Below are the code and all the weights of a small trained network. Each question names an input and a target symbol and asks about switching units off, where a switched-off unit gives its printed mean instead of its output.

import numpy as np


def w(rows, s, z=0):
    codes = np.array(rows[::2]) - 128.0
    scale = np.full(codes.shape[1], s)
    scale[-1] = z or s
    return codes * scale


def norm(h):
    return h / np.sqrt((h * h).mean(-1, keepdims=True) + 1e-5)


def f(y):
    return np.maximum(y, 0)


def softmax(a):
    e = np.exp(a - a.max(-1, keepdims=True))
    return e / e.sum(-1, keepdims=True)


def log_softmax(a):
    a = a - a.max(-1, keepdims=True)
    return a - np.log(np.exp(a).sum(-1, keepdims=True))


def net(x, mask):
    ids = ['αβγδζθμξτφψω'.index(c) for c in x.split()]
    T = len(ids)
    res = E[ids] + P[:T]
    r = norm(res)
    for j in range(2):
        rows = slice(3 * j, 3 * j + 3)
        q, k, v = (r @ M[0][rows].T for M in (Q, K, V))
        z = softmax(np.where(np.tri(T) > 0, q @ k.T / 3**0.5, -1e9)) @ v
        o = O[0][rows]
        res = res + np.where(mask[j], z, o[:, -1]) @ o[:, :-1]
    y = f(norm(res) @ A[0][:, :-1].T + A[0][:, -1])
    res = res + np.where(mask[2:6], y, B[0][:, -1]) @ B[0][:, :-1]
    return log_softmax(norm(res)[-1] @ U[:, :-1].T + U[:, -1])


Q, K, V, O, A, B = {}, {}, {}, {}, {}, {}
E = w([
[148,76,118,25,92],'α',
[57,108,202,180,167],'β',
[188,141,243,157,151],'γ',
[90,178,141,129,115],'δ',
[187,163,210,150,170],'ζ',
[2,196,103,125,117],'θ',
[157,154,192,101,107],'μ',
[164,117,104,63,208],'ξ',
[44,213,108,157,89],'τ',
[88,130,203,190,136],'φ',
[184,124,244,169,156],'ψ',
[4,141,229,240,134],'ω',
],0.0072)
P = w([
[89,167,254,101,44],'0',
[79,158,222,108,66],'1',
[71,158,212,109,75],'2',
[76,151,196,115,91],'3',
[74,147,178,115,99],'4',
[77,141,164,121,113],'5',
[75,134,156,123,123],'6',
[76,128,143,127,124],'7',
[78,114,132,134,137],'8',
[81,108,122,134,143],'9',
[73,114,105,142,152],'10',
[72,113,100,140,158],'11',
[75,97,81,147,163],'12',
[84,115,76,135,166],'13',
],0.0035)
Q[0] = w([
[83,149,158,233,30],'head 1',
[182,114,136,74,37],'head 1',
[80,90,97,190,122],'head 1',
[2,163,219,166,147],'head 2',
[219,57,41,73,59],'head 2',
[116,162,135,139,130],'head 2',
],0.009)
K[0] = w([
[93,149,164,211,91],'head 1',
[152,129,168,96,62],'head 1',
[87,150,150,160,162],'head 1',
[109,52,3,76,157],'head 2',
[71,225,252,174,118],'head 2',
[156,109,104,107,108],'head 2',
],0.011)
V[0] = w([
[80,104,94,45,111],'head 1',
[105,127,243,36,85],'head 1',
[143,188,142,135,76],'head 1',
[160,52,129,133,4],'head 2',
[161,72,100,74,118],'head 2',
[191,173,116,141,222],'head 2',
],0.0038)
O[0] = w([
[92,82,124,39,140,118],'head 1',
[223,15,11,138,211,253],'head 1',
[136,188,30,154,125,152],'head 1',
[145,9,118,185,99,95],'head 2',
[55,2,153,142,123,142],'head 2',
[68,208,253,144,207,106],'head 2',
],0.0034,0.0041)
A[0] = w([
[96,152,94,201,145,5],'neuron 1',
[123,110,167,254,146,158],'neuron 2',
[142,151,116,215,97,176],'neuron 3',
[175,73,158,31,197,236],'neuron 4',
],0.0054,0.0027)
B[0] = w([
[214,85,231,153,60,150],'neuron 1',
[121,160,35,13,168,254],'neuron 2',
[182,57,169,23,123,188],'neuron 3',
[2,93,170,225,81,249],'neuron 4',
],0.0046,0.0043)
U = w([
[115,107,198,43,72,235],'α',
[116,143,58,129,188,237],'β',
[207,101,193,120,145,63],'γ',
[171,144,87,34,117,104],'δ',
[210,147,137,209,170,133],'ζ',
[108,195,27,195,99,80],'θ',
[147,124,189,254,13,52],'μ',
[87,26,82,152,112,103],'ξ',
[180,190,58,122,59,120],'τ',
[144,113,76,4,226,1],'φ',
[225,138,140,172,187,103],'ψ',
[26,169,191,163,176,61],'ω',
],0.0086,0.0084)

Each question gives the input, a string of symbols that net reads in full, and the target symbol t.
The units are the heads (3 rows each of Q, K, V and O) and the neurons (one row each of A and B). Each row of codes is followed by its name. A weight is (code - 128) times the scale printed after its matrix; where a second scale follows, it is the last column's (O, A, B and U).
mask holds one flag per unit, heads first, then neurons. A switched-off unit (its flag False) gives its mean, the last column of its rows in O or B, instead of its output. The means were averaged over made-up inputs and are rounded, as every weight is.
A unit's drop is (log p(t) with every unit on - log p(t) with that unit switched off) / (log p(t) with every unit on - log p(t) with every unit switched off).
The circuit of an input: a set's keep is (log p(t) with only the set's units on - log p(t) with every unit switched off) / (log p(t) with every unit on - log p(t) with every unit switched off). Starting from all 6 units, units are removed one at a time, each time the one whose removal leaves the highest keep (on an exact tie, the one counted first), for as long as the keep stays at least 0.8.
circuit, biggest first: the units of the circuit, biggest drop first
top k neurons: the k neurons with the biggest drops, biggest first
heads that matter: for each layer, one digit per head in row order, 1 if its drop is at least 0.15 and else 0, layers parted by /
drop when u is switched off: that unit's drop, to one decimal
input ω τ φ θ α θ β β φ μ, target ξ: circuit, biggest first	[head 2]
input θ ω α ξ ω ζ, target ω: top 2 neurons	[neuron 4; neuron 3]
input ψ τ μ, target μ: top 3 neurons	[neuron 2; neuron 4; neuron 3]
input ω μ ω α θ ω, target ξ: top 2 neurons	[neuron 2; neuron 4]
input ξ ξ θ φ ω δ θ μ δ γ, target ω: top 2 neurons	[neuron 4; neuron 3]
input ψ ω τ φ ζ ω γ ω δ μ, target μ: circuit, biggest first	[neuron 2; neuron 4]
input φ ω γ μ τ, target τ: circuit, biggest first	[neuron 4; head 2; neuron 3; neuron 2]
input ξ δ γ β ξ δ ω ψ τ δ θ ψ, target ω: heads that matter	01
input α ξ α, target ξ: circuit, biggest first	[neuron 4; head 1; head 2]
input ω α α ζ ζ δ β φ β ξ, target ω: heads that matter	10
input ζ φ δ δ β μ δ ζ δ α δ, target ξ: heads that matter	01
input δ β α ψ γ θ θ γ ξ τ ω γ, target ω: circuit, biggest first	[head 2; neuron 4]
input φ τ ψ ξ γ δ τ τ μ ξ τ θ τ ζ, target ω: heads that matter	00
input θ ω ζ α ξ δ ξ ω ξ δ, target ω: circuit, biggest first	[head 2]
input γ ξ μ δ θ ω θ α ω α, target ξ: top 2 neurons	[neuron 4; neuron 2]
input ζ τ α δ ψ β α θ ψ γ θ α ψ, target ξ: drop when head 2 is switched off	0.7
input ω α β, target ξ: drop when neuron 1 is switched off	0.0
input α δ γ β, target ξ: drop when head 2 is switched off	1.3
